Here is a tiny trained network, its code and every weight. The questions are about switching its units off for an input and a target symbol, where a switched-off unit gives its printed mean instead of its output.

import numpy as np


def w(rows, s, z=0):
    codes = np.array(rows[::2]) - 128.0
    scale = np.full(codes.shape[1], s)
    scale[-1] = z or s
    return codes * scale


def norm(h):
    return h / np.sqrt((h * h).mean(-1, keepdims=True) + 1e-5)


def f(y):
    return np.maximum(y, 0)


def softmax(a):
    e = np.exp(a - a.max(-1, keepdims=True))
    return e / e.sum(-1, keepdims=True)


def log_softmax(a):
    a = a - a.max(-1, keepdims=True)
    return a - np.log(np.exp(a).sum(-1, keepdims=True))


def net(x, mask):
    ids = ['βδθμξτφω'.index(c) for c in x.split()]
    T = len(ids)
    res = E[ids] + P[:T]
    u = 0
    for l in range(2):
        r = norm(res)
        for j in range(2):
            rows = slice(2 * j, 2 * j + 2)
            q, k, v = (r @ M[l][rows].T for M in (Q, K, V))
            z = softmax(np.where(np.tri(T) > 0, q @ k.T / 2**0.5, -1e9)) @ v
            o = O[l][rows]
            res = res + np.where(mask[u + j], z, o[:, -1]) @ o[:, :-1]
        u += 2
        y = f(norm(res) @ A[l][:, :-1].T + A[l][:, -1])
        res = res + np.where(mask[u : u + 8], y, B[l][:, -1]) @ B[l][:, :-1]
        u += 8
    return log_softmax(norm(res)[-1] @ U[:, :-1].T + U[:, -1])


Q, K, V, O, A, B = {}, {}, {}, {}, {}, {}
E = w([
[109,167,179,79],'β',
[159,111,125,59],'δ',
[140,51,119,149],'θ',
[114,160,66,253],'μ',
[81,147,117,107],'ξ',
[148,55,129,140],'τ',
[125,123,108,22],'φ',
[195,136,203,64],'ω',
],0.0049)
P = w([
[187,132,224,100],'0',
[87,76,171,129],'1',
[173,252,118,104],'2',
[56,85,191,117],'3',
[205,222,67,103],'4',
[60,125,174,114],'5',
[184,192,88,148],'6',
[107,181,160,133],'7',
[146,194,134,157],'8',
[150,193,156,128],'9',
],0.0024)
Q[0] = w([
[204,253,27,59],'0.h0',
[166,47,94,243],'0.h0',
[27,66,42,142],'0.h1',
[198,163,163,114],'0.h1',
],0.0037)
K[0] = w([
[254,188,67,200],'0.h0',
[185,63,159,110],'0.h0',
[67,21,113,123],'0.h1',
[166,233,72,93],'0.h1',
],0.0035)
V[0] = w([
[168,132,198,69],'0.h0',
[186,132,65,173],'0.h0',
[106,196,93,87],'0.h1',
[255,184,140,156],'0.h1',
],0.0025)
O[0] = w([
[85,168,4,242,254],'0.h0',
[109,147,199,76,58],'0.h0',
[188,5,70,153,155],'0.h1',
[20,34,85,139,168],'0.h1',
],0.0027,0.0017)
A[0] = w([
[97,2,45,173,102],'0.n0',
[113,85,113,24,250],'0.n1',
[197,111,104,147,168],'0.n2',
[103,130,231,219,184],'0.n3',
[137,218,177,125,165],'0.n4',
[17,218,104,165,129],'0.n5',
[73,158,192,181,117],'0.n6',
[55,70,123,107,254],'0.n7',
],0.0032,0.00054)
B[0] = w([
[127,236,220,94,187],'0.n0',
[128,19,167,255,250],'0.n1',
[82,241,155,131,171],'0.n2',
[211,100,12,120,181],'0.n3',
[128,5,71,96,218],'0.n4',
[191,28,137,92,221],'0.n5',
[130,68,68,55,166],'0.n6',
[185,82,164,224,178],'0.n7',
],0.0024,0.0021)
Q[1] = w([
[120,90,111,99],'1.h0',
[135,166,102,195],'1.h0',
[105,2,176,171],'1.h1',
[94,212,97,164],'1.h1',
],0.0082)
K[1] = w([
[50,135,141,54],'1.h0',
[255,163,174,172],'1.h0',
[238,192,74,86],'1.h1',
[76,109,222,83],'1.h1',
],0.0052)
V[1] = w([
[111,152,56,176],'1.h0',
[68,191,147,97],'1.h0',
[239,166,162,172],'1.h1',
[98,86,52,253],'1.h1',
],0.0043)
O[1] = w([
[168,151,129,180,17],'1.h0',
[167,119,146,100,4],'1.h0',
[238,114,43,128,192],'1.h1',
[136,3,148,157,39],'1.h1',
],0.0074,0.0021)
A[1] = w([
[161,184,152,36,136],'1.n0',
[51,151,14,121,114],'1.n1',
[110,192,145,148,135],'1.n2',
[83,161,2,145,37],'1.n3',
[120,76,219,37,114],'1.n4',
[176,87,134,34,130],'1.n5',
[137,5,122,34,250],'1.n6',
[124,167,114,228,63],'1.n7',
],0.0042,0.0021)
B[1] = w([
[71,67,107,153,224],'1.n0',
[188,125,193,88,209],'1.n1',
[96,129,137,32,156],'1.n2',
[180,108,253,162,182],'1.n3',
[84,157,182,162,179],'1.n4',
[152,86,196,170,210],'1.n5',
[155,140,125,253,253],'1.n6',
[146,156,175,195,150],'1.n7',
],0.0033,0.004)
U = w([
[197,129,194,164,88],'β',
[57,183,127,26,141],'δ',
[135,81,36,157,45],'θ',
[165,90,59,157,101],'μ',
[23,152,204,49,139],'ξ',
[221,223,73,37,252],'τ',
[92,102,50,133,10],'φ',
[2,115,201,188,120],'ω',
],0.0064,0.003)

Each question gives the input, a string of symbols that net reads in full, and the target symbol t.
The units are the heads (2 rows each of Q, K, V and O) and the neurons (one row each of A and B). Each row of codes is followed by its name. A weight is (code - 128) times the scale printed after its matrix; where a second scale follows, it is the last column's (O, A, B and U).
mask holds one flag per unit, layer by layer, with each layer's heads first. A switched-off unit (its flag False) gives its mean, the last column of its rows in O or B, instead of its output. The means were averaged over made-up inputs and are rounded, as every weight is.
A unit's drop is (log p(t) with every unit on - log p(t) with that unit switched off) / (log p(t) with every unit on - log p(t) with every unit switched off).
The circuit of an input: a set's keep is (log p(t) with only the set's units on - log p(t) with every unit switched off) / (log p(t) with every unit on - log p(t) with every unit switched off). Starting from the 12 units with the biggest drops (on a tie, the unit counted first), units are removed one at a time, each time the one whose removal leaves the highest keep (on an exact tie, the one counted first), for as long as the keep stays at least 0.8.
units of the circuit, in order: the units of the circuit, biggest drop first
most important unit: the unit with the biggest drop
k most important neurons: the k neurons with the biggest drops, biggest first
k most important neurons of layer l: the k neurons of layer l with the biggest drops, biggest first
drop of u: that unit's drop, to one decimal
input φ φ δ ξ, target β: most important unit : 1.n3
input ω ξ ξ ω ω θ, target τ: units of the circuit, in order : [1.h1; 0.n1; 1.n6; 0.n0]
input ξ δ φ, target β: 2 most important neurons : [0.n1; 1.n3]
input φ ω θ τ ω φ, target τ: 2 most important neurons : [0.n0; 0.n1]
input θ β ω β ξ, target δ: units of the circuit, in order : [1.h1; 1.n6]
input β δ ξ τ δ φ ω β μ τ, target τ: 2 most important neurons : [1.n6; 1.n5]
input ω δ β ω, target δ: 2 most important neurons of layer 0 : [0.n5; 0.n4]
input β τ δ θ ξ φ, target ω: units of the circuit, in order : [1.n6; 1.h1]
input φ δ θ δ φ ξ τ, target ω: 2 most important neurons of layer 0 : [0.n2; 0.n1]
input θ φ δ, target ξ: 3 most important neurons : [0.n5; 0.n3; 0.n1]
input δ δ θ φ θ, target ξ: 2 most important neurons of layer 0 : [0.n0; 0.n2]
input φ ξ φ φ ω, target ξ: 4 most important neurons of layer 0 : [0.n5; 0.n3; 0.n6; 0.n2]
input θ τ β τ, target δ: 3 most important neurons : [0.n0; 0.n4; 1.n6]
input μ ω δ δ ξ ξ ω ξ, target β: most important unit : 0.n5
input β ω μ, target τ: 2 most important neurons : [0.n1; 1.n6]
input φ ω ω ξ ξ φ ξ ω, target ω: 3 most important neurons of layer 1 : [1.n0; 1.n4; 1.n1]
input τ μ μ ω φ ω ω ω ω θ, target τ: 2 most important neurons of layer 0 : [0.n0; 0.n1]
input ξ φ μ δ β, target ω: 3 most important neurons of layer 0 : [0.n4; 0.n1; 0.n3]
input δ θ τ ξ β β, target δ: 2 most important neurons of layer 0 : [0.n0; 0.n2]
input φ ξ ω τ, target τ: most important unit : 1.h1
input ω τ φ θ β δ, target δ: 2 most important neurons of layer 1 : [1.n6; 1.n5]
input φ φ ω φ θ, target ξ: 2 most important neurons of layer 1 : [1.n6; 1.n2]
input φ φ φ δ ξ φ, target ω: drop of 1.h0 : 0.0
input μ μ μ φ ω φ τ ω ω μ, target τ: drop of 1.n5 : 0.1
input β β δ μ β, target ω: drop of 1.h1 : 1.7
input θ ξ ω β ω ξ, target τ: drop of 1.h1 : 0.7
input ξ ω ξ ξ δ, target ω: units of the circuit, in order : [1.h1]
